Below is a small trained network, with its code and all its weights. Each question gives an input and a target symbol and asks what happens when units are switched off, that is, made to give their printed mean instead of their output.

import numpy as np


def w(rows, s, z=0):
    codes = np.array(rows[::2]) - 128.0
    scale = np.full(codes.shape[1], s)
    scale[-1] = z or s
    return codes * scale


def f(y):
    return np.maximum(y, 0)


def softmax(a):
    e = np.exp(a - a.max(-1, keepdims=True))
    return e / e.sum(-1, keepdims=True)


def log_softmax(a):
    a = a - a.max(-1, keepdims=True)
    return a - np.log(np.exp(a).sum(-1, keepdims=True))


def net(x, mask):
    ids = ['Ωαβγζλξστφψ'.index(c) for c in x.split()]
    T = len(ids)
    res = E[ids] + P[:T]
    q, k, v = (res @ M[0].T for M in (Q, K, V))
    z = softmax(np.where(np.tri(T) > 0, q @ k.T / 4**0.5, -1e9)) @ v
    res = res + np.where(mask[0], z, O[0][:, -1]) @ O[0][:, :-1]
    y = f(res @ A[0][:, :-1].T + A[0][:, -1])
    res = res + np.where(mask[1:17], y, B[0][:, -1]) @ B[0][:, :-1]
    return log_softmax(res[-1] @ U[:, :-1].T + U[:, -1])


Q, K, V, O, A, B = {}, {}, {}, {}, {}, {}
E = w([
[7,157,144,86],'Ω',
[190,162,180,77],'α',
[159,241,132,90],'β',
[179,76,150,104],'γ',
[186,106,187,83],'ζ',
[167,158,158,101],'λ',
[167,157,102,117],'ξ',
[172,144,65,120],'σ',
[114,100,76,130],'τ',
[150,57,98,125],'φ',
[199,100,102,111],'ψ',
],0.017)
P = w([
[116,121,189,195],'0',
[94,175,59,10],'1',
[129,121,139,142],'2',
[98,172,59,9],'3',
[133,120,137,142],'4',
[95,172,58,12],'5',
[131,121,135,143],'6',
[98,177,60,5],'7',
[134,122,135,143],'8',
[98,175,57,7],'9',
[135,121,134,143],'10',
],0.012)
Q[0] = w([
[97,93,142,2],'head 0',
[97,184,119,71],'head 0',
[191,117,65,80],'head 0',
[183,115,212,156],'head 0',
],0.028)
K[0] = w([
[112,100,250,237],'head 0',
[116,207,184,172],'head 0',
[201,113,84,227],'head 0',
[200,93,149,28],'head 0',
],0.023)
V[0] = w([
[145,240,172,169],'head 0',
[167,5,166,17],'head 0',
[166,202,210,118],'head 0',
[104,83,222,60],'head 0',
],0.012)
O[0] = w([
[148,182,82,185,110],'head 0',
[99,133,250,98,254],'head 0',
[142,194,137,190,173],'head 0',
[141,151,227,178,191],'head 0',
],0.015,0.008)
A[0] = w([
[91,52,142,170,88],'neuron 0',
[152,126,136,83,219],'neuron 1',
[127,42,162,204,3],'neuron 2',
[42,108,112,152,147],'neuron 3',
[158,30,119,207,102],'neuron 4',
[36,117,113,185,57],'neuron 5',
[134,127,121,190,61],'neuron 6',
[137,110,147,162,91],'neuron 7',
[249,51,146,148,69],'neuron 8',
[154,158,98,145,110],'neuron 9',
[160,159,128,98,3],'neuron 10',
[215,41,133,188,160],'neuron 11',
[75,41,114,178,32],'neuron 12',
[105,116,113,63,2],'neuron 13',
[111,129,181,158,143],'neuron 14',
[109,56,115,201,81],'neuron 15',
],0.014,0.0056)
B[0] = w([
[129,70,72,108,153],'neuron 0',
[46,153,106,158,204],'neuron 1',
[13,157,211,79,164],'neuron 2',
[106,126,116,170,135],'neuron 3',
[158,218,158,90,132],'neuron 4',
[164,47,144,132,132],'neuron 5',
[93,172,137,96,141],'neuron 6',
[121,114,94,82,153],'neuron 7',
[251,113,175,161,166],'neuron 8',
[117,74,182,133,159],'neuron 9',
[152,42,114,131,141],'neuron 10',
[110,57,100,75,150],'neuron 11',
[170,230,145,173,132],'neuron 12',
[238,159,162,58,151],'neuron 13',
[168,128,55,165,249],'neuron 14',
[177,142,108,99,130],'neuron 15',
],0.023,0.019)
U = w([
[111,49,35,180,71],'Ω',
[8,187,35,165,254],'α',
[37,45,150,118,167],'β',
[126,182,212,77,27],'γ',
[167,215,221,189,103],'ζ',
[169,191,122,102,73],'λ',
[222,82,174,162,61],'ξ',
[186,146,74,189,74],'σ',
[95,176,244,167,102],'τ',
[15,210,120,63,237],'φ',
[118,87,2,85,116],'ψ',
],0.0066,0.0053)

Each question gives the input, a string of symbols that net reads in full, and the target symbol t.
The units are the heads (4 rows each of Q, K, V and O) and the neurons (one row each of A and B). Each row of codes is followed by its name. A weight is (code - 128) times the scale printed after its matrix; where a second scale follows, it is the last column's (O, A, B and U).
mask holds one flag per unit, heads first, then neurons. A switched-off unit (its flag False) gives its mean, the last column of its rows in O or B, instead of its output. The means were averaged over made-up inputs and are rounded, as every weight is.
A unit's drop is (log p(t) with every unit on - log p(t) with that unit switched off) / (log p(t) with every unit on - log p(t) with every unit switched off).
The circuit of an input: a set's keep is (log p(t) with only the set's units on - log p(t) with every unit switched off) / (log p(t) with every unit on - log p(t) with every unit switched off). Starting from the 12 units with the biggest drops (on a tie, the unit counted first), units are removed one at a time, each time the one whose removal leaves the highest keep (on an exact tie, the one counted first), for as long as the keep stays at least 0.8.
units of the circuit, in order: the units of the circuit, biggest drop first
unit that matters most: the unit with the biggest drop
k most important neurons: the k neurons with the biggest drops, biggest first
drop when u is switched off: that unit's drop, to one decimal
input γ ψ σ ξ σ β γ φ, target α: unit that matters most => neuron 8
input ψ β γ ψ, target φ: units of the circuit, in order => [neuron 14; neuron 8]
input ψ γ φ α, target φ: 4 most important neurons => [neuron 14; neuron 8; neuron 1; neuron 9]
input β ψ φ ξ ζ ξ γ ψ σ α, target β: units of the circuit, in order => [neuron 9; neuron 14; head 0]
input ξ ζ τ σ ξ ζ β φ λ ψ, target Ω: units of the circuit, in order => [head 0; neuron 9]
input ζ σ β ψ ψ γ Ω ψ, target σ: units of the circuit, in order => [head 0; neuron 14; neuron 2]
input ξ ζ γ γ, target Ω: 4 most important neurons => [neuron 2; neuron 9; neuron 13; neuron 1]
input λ γ Ω γ β γ Ω ψ α λ, target τ: units of the circuit, in order => [neuron 14; head 0; neuron 9]
input ψ γ φ, target γ: 3 most important neurons => [neuron 2; neuron 13; neuron 12]
input γ ψ Ω γ ξ, target φ: units of the circuit, in order => [head 0; neuron 8; neuron 14]
input α γ β γ Ω, target Ω: 2 most important neurons => [neuron 5; neuron 2]
input φ Ω ζ γ φ ψ ψ ζ ψ γ, target γ: units of the circuit, in order => [neuron 13; head 0; neuron 14]
input ψ σ β β ψ ψ λ, target α: units of the circuit, in order => [neuron 8; neuron 13]
input β ψ β ζ γ ξ, target β: 2 most important neurons => [neuron 9; neuron 14]
input σ ζ γ β γ α σ ξ, target ψ: units of the circuit, in order => [head 0]
input γ ψ σ ψ γ ψ ψ γ β ζ, target α: 2 most important neurons => [neuron 8; neuron 1]
input ψ γ ξ φ σ φ ζ γ φ ζ, target φ: 4 most important neurons => [neuron 14; neuron 8; neuron 1; neuron 9]
input φ ψ γ σ, target γ: 2 most important neurons => [neuron 13; neuron 14]
input γ τ ζ γ γ ξ α γ ζ λ λ, target α: 2 most important neurons => [neuron 14; neuron 8]
input Ω ψ γ γ ψ τ ψ ζ γ ψ α, target σ: units of the circuit, in order => [neuron 14; neuron 2; head 0]
input γ λ σ γ β, target τ: units of the circuit, in order => [neuron 9; neuron 14; head 0]
input λ α σ γ, target τ: unit that matters most => neuron 14
input σ γ γ λ β λ γ ζ, target ψ: 2 most important neurons => [neuron 2; neuron 8]
input Ω β γ γ, target ξ: drop when neuron 1 is switched off => 0.3
input γ ζ σ γ γ β γ λ ψ γ, target α: drop when neuron 8 is switched off => 0.6
input γ σ φ γ γ α, target α: drop when neuron 8 is switched off => 0.7
input ζ β ξ γ γ σ γ σ, target σ: drop when neuron 1 is switched off => 0.3
input ψ ξ γ σ γ ψ σ σ, target φ: units of the circuit, in order => [neuron 14]
